Here is a tiny trained network, its code and every weight. The questions are about switching its units off for an input and a class, where a switched-off unit gives its printed mean instead of its output.

import numpy as np


def w(rows, s, z=0):
    codes = np.array(rows[::2]) - 128.0
    scale = np.full(codes.shape[1], s)
    scale[-1] = z or s
    return codes * scale


def norm(h):
    return h / np.sqrt((h * h).mean(-1, keepdims=True) + 1e-5)


def f(y):
    return y / 2 * (1 + np.tanh(0.7978845608 * (y + 0.044715 * y**3)))


def log_softmax(a):
    a = a - a.max(-1, keepdims=True)
    return a - np.log(np.exp(a).sum(-1, keepdims=True))


def net(x, mask):
    res = np.array(x, float).reshape(1, 8) / 4 @ E
    u = 0
    for l in range(2):
        y = f(norm(res) @ A[l][:, :-1].T + A[l][:, -1])
        res = res + np.where(mask[u : u + 8], y, B[l][:, -1]) @ B[l][:, :-1]
        u += 8
    return log_softmax(norm(res)[-1] @ U[:, :-1].T + U[:, -1])


A, B = {}, {}
E = w([
[142,136,133,198,121,81,155,51],'x0',
[174,176,94,104,96,139,186,98],'x1',
[88,63,42,55,145,182,162,116],'x2',
[182,140,137,195,125,115,155,134],'x3',
[119,117,139,108,150,116,82,161],'x4',
[91,130,164,100,135,106,78,173],'x5',
[112,105,198,144,118,255,152,111],'x6',
[119,153,68,147,248,136,136,135],'x7',
],0.016)
A[0] = w([
[193,153,116,159,89,170,208,101,20],'0.n1',
[127,139,145,78,51,56,82,182,27],'0.n2',
[132,134,134,93,65,59,78,206,58],'0.n3',
[97,114,160,178,139,137,149,154,40],'0.n4',
[153,160,161,165,89,83,140,105,89],'0.n5',
[199,160,104,163,93,150,173,109,76],'0.n6',
[137,109,82,137,120,33,165,78,45],'0.n7',
[167,251,132,182,169,12,98,128,1],'0.n8',
],0.012,0.011)
B[0] = w([
[165,145,116,136,98,176,159,149,195],'0.n1',
[160,74,147,69,78,101,63,173,191],'0.n2',
[192,120,120,91,95,110,78,170,213],'0.n3',
[107,72,125,140,124,162,107,137,114],'0.n4',
[109,146,96,81,188,153,140,175,210],'0.n5',
[168,133,138,127,133,133,186,143,204],'0.n6',
[104,86,96,163,121,96,133,103,187],'0.n7',
[129,248,162,153,227,29,147,153,254],'0.n8',
],0.014,0.0051)
A[1] = w([
[111,100,213,218,177,106,85,165,87],'1.n1',
[146,98,55,169,142,59,141,79,57],'1.n2',
[143,99,183,127,142,137,126,173,103],'1.n3',
[101,122,20,53,245,185,94,162,67],'1.n4',
[129,94,178,178,152,147,78,140,58],'1.n5',
[79,127,211,74,48,191,148,110,4],'1.n6',
[83,132,152,86,53,168,150,71,44],'1.n7',
[75,129,87,78,186,146,131,175,68],'1.n8',
],0.011)
B[1] = w([
[186,107,96,179,173,148,49,115,189],'1.n1',
[71,91,104,143,84,68,162,107,160],'1.n2',
[134,145,34,135,110,150,89,107,144],'1.n3',
[67,152,147,68,197,151,189,221,253],'1.n4',
[132,79,110,176,111,159,79,150,132],'1.n5',
[45,125,125,125,102,89,116,6,157],'1.n6',
[111,157,195,118,78,105,116,129,147],'1.n7',
[195,91,124,89,199,138,157,159,174],'1.n8',
],0.012,0.0063)
U = w([
[168,241,152,199,211,3,118,136,138],'0',
[220,188,134,156,62,230,254,84,143],'1',
[60,75,29,154,99,45,203,25,68],'2',
[55,108,100,30,230,195,178,211,189],'3',
[136,80,182,233,161,229,22,130,137],'4',
[34,110,213,81,9,220,119,14,2],'5',
[169,95,159,21,49,65,10,209,174],'6',
],0.019,0.0044)

Each question gives the input, the list of numbers given to net, and the class t.
The units are the neurons (one row each of A and B). Each row of codes is followed by its name. A weight is (code - 128) times the scale printed after its matrix; where a second scale follows, it is the last column's (A, B and U).
mask holds one flag per neuron, layer by layer. A switched-off neuron (its flag False) gives its mean, the last column of its row in B, instead of its output. The means were averaged over made-up inputs and are rounded, as every weight is.
A unit's drop is (log p(t) with every unit on - log p(t) with that unit switched off) / (log p(t) with every unit on - log p(t) with every unit switched off).
The circuit of an input: a set's keep is (log p(t) with only the set's units on - log p(t) with every unit switched off) / (log p(t) with every unit on - log p(t) with every unit switched off). Starting from the 12 units with the biggest drops (on a tie, the unit counted first), units are removed one at a time, each time the one whose removal leaves the highest keep (on an exact tie, the one counted first), for as long as the keep stays at least 0.8.
units of the circuit, in order: the units of the circuit, biggest drop first
unit that matters most: the unit with the biggest drop
k most important neurons: the k neurons with the biggest drops, biggest first
top k neurons in layer l: the k neurons of layer l with the biggest drops, biggest first
drop of u: that unit's drop, to one decimal
input [7,-8,1,2,-7,-1,1,-4], class 4: unit that matters most -> 1.n1
input [7,2,5,-8,-8,2,6,4], class 5: units of the circuit, in order -> [0.n5; 0.n8; 1.n7]
input [-5,8,-5,-4,5,1,5,2], class 5: units of the circuit, in order -> [0.n5; 0.n8; 1.n6; 1.n4]
input [-4,-4,-1,1,-8,6,-4,2], class 6: top 2 neurons in layer 0 -> [0.n3; 0.n2]
input [-8,-4,-3,3,-8,5,7,7], class 4: units of the circuit, in order -> [0.n5; 1.n1]
input [1,3,6,-4,3,5,1,-4], class 5: units of the circuit, in order -> [0.n8; 0.n5; 1.n6]
input [5,-3,-7,2,-4,8,6,5], class 4: top 3 neurons in layer 1 -> [1.n1; 1.n5; 1.n4]
input [0,-4,-6,3,6,-3,3,4], class 4: 3 most important neurons -> [1.n1; 0.n4; 1.n5]
input [8,4,-1,-5,-3,-8,-3,8], class 2: 2 most important neurons -> [1.n2; 0.n7]
input [-5,-2,0,3,1,6,7,-4], class 5: 2 most important neurons -> [1.n6; 0.n8]
input [0,-7,-7,-4,1,-7,-3,-5], class 6: 2 most important neurons -> [0.n2; 0.n3]
input [1,-8,-1,-6,-3,4,2,4], class 4: 2 most important neurons -> [1.n1; 0.n5]
input [4,1,0,-3,0,0,2,2], class 1: top 3 neurons in layer 0 -> [0.n5; 0.n8; 0.n7]
input [8,-3,0,-1,-7,5,2,-4], class 5: units of the circuit, in order -> [0.n8]
input [-5,-7,-4,-1,-6,2,7,8], class 4: 2 most important neurons -> [1.n1; 0.n5]
input [8,-5,4,-4,-5,6,1,1], class 2: units of the circuit, in order -> [0.n5; 1.n4]
input [-8,-8,-1,-4,-3,-3,4,-3], class 5: 2 most important neurons -> [0.n8; 1.n6]
input [0,5,5,-7,4,-7,-6,-4], class 2: 2 most important neurons -> [0.n5; 0.n7]
input [3,-4,-2,-1,5,-6,2,6], class 4: top 2 neurons in layer 0 -> [0.n5; 0.n8]
input [1,6,0,-4,-3,-7,-4,6], class 2: drop of 0.n7 -> 0.1
input [-1,-3,-2,-2,-7,-1,1,-4], class 5: drop of 0.n4 -> 0.0
input [-1,-6,1,8,2,-2,-8,-5], class 6: drop of 0.n8 -> -0.1
input [-2,2,4,1,-6,-7,-8,7], class 2: drop of 0.n7 -> 0.4
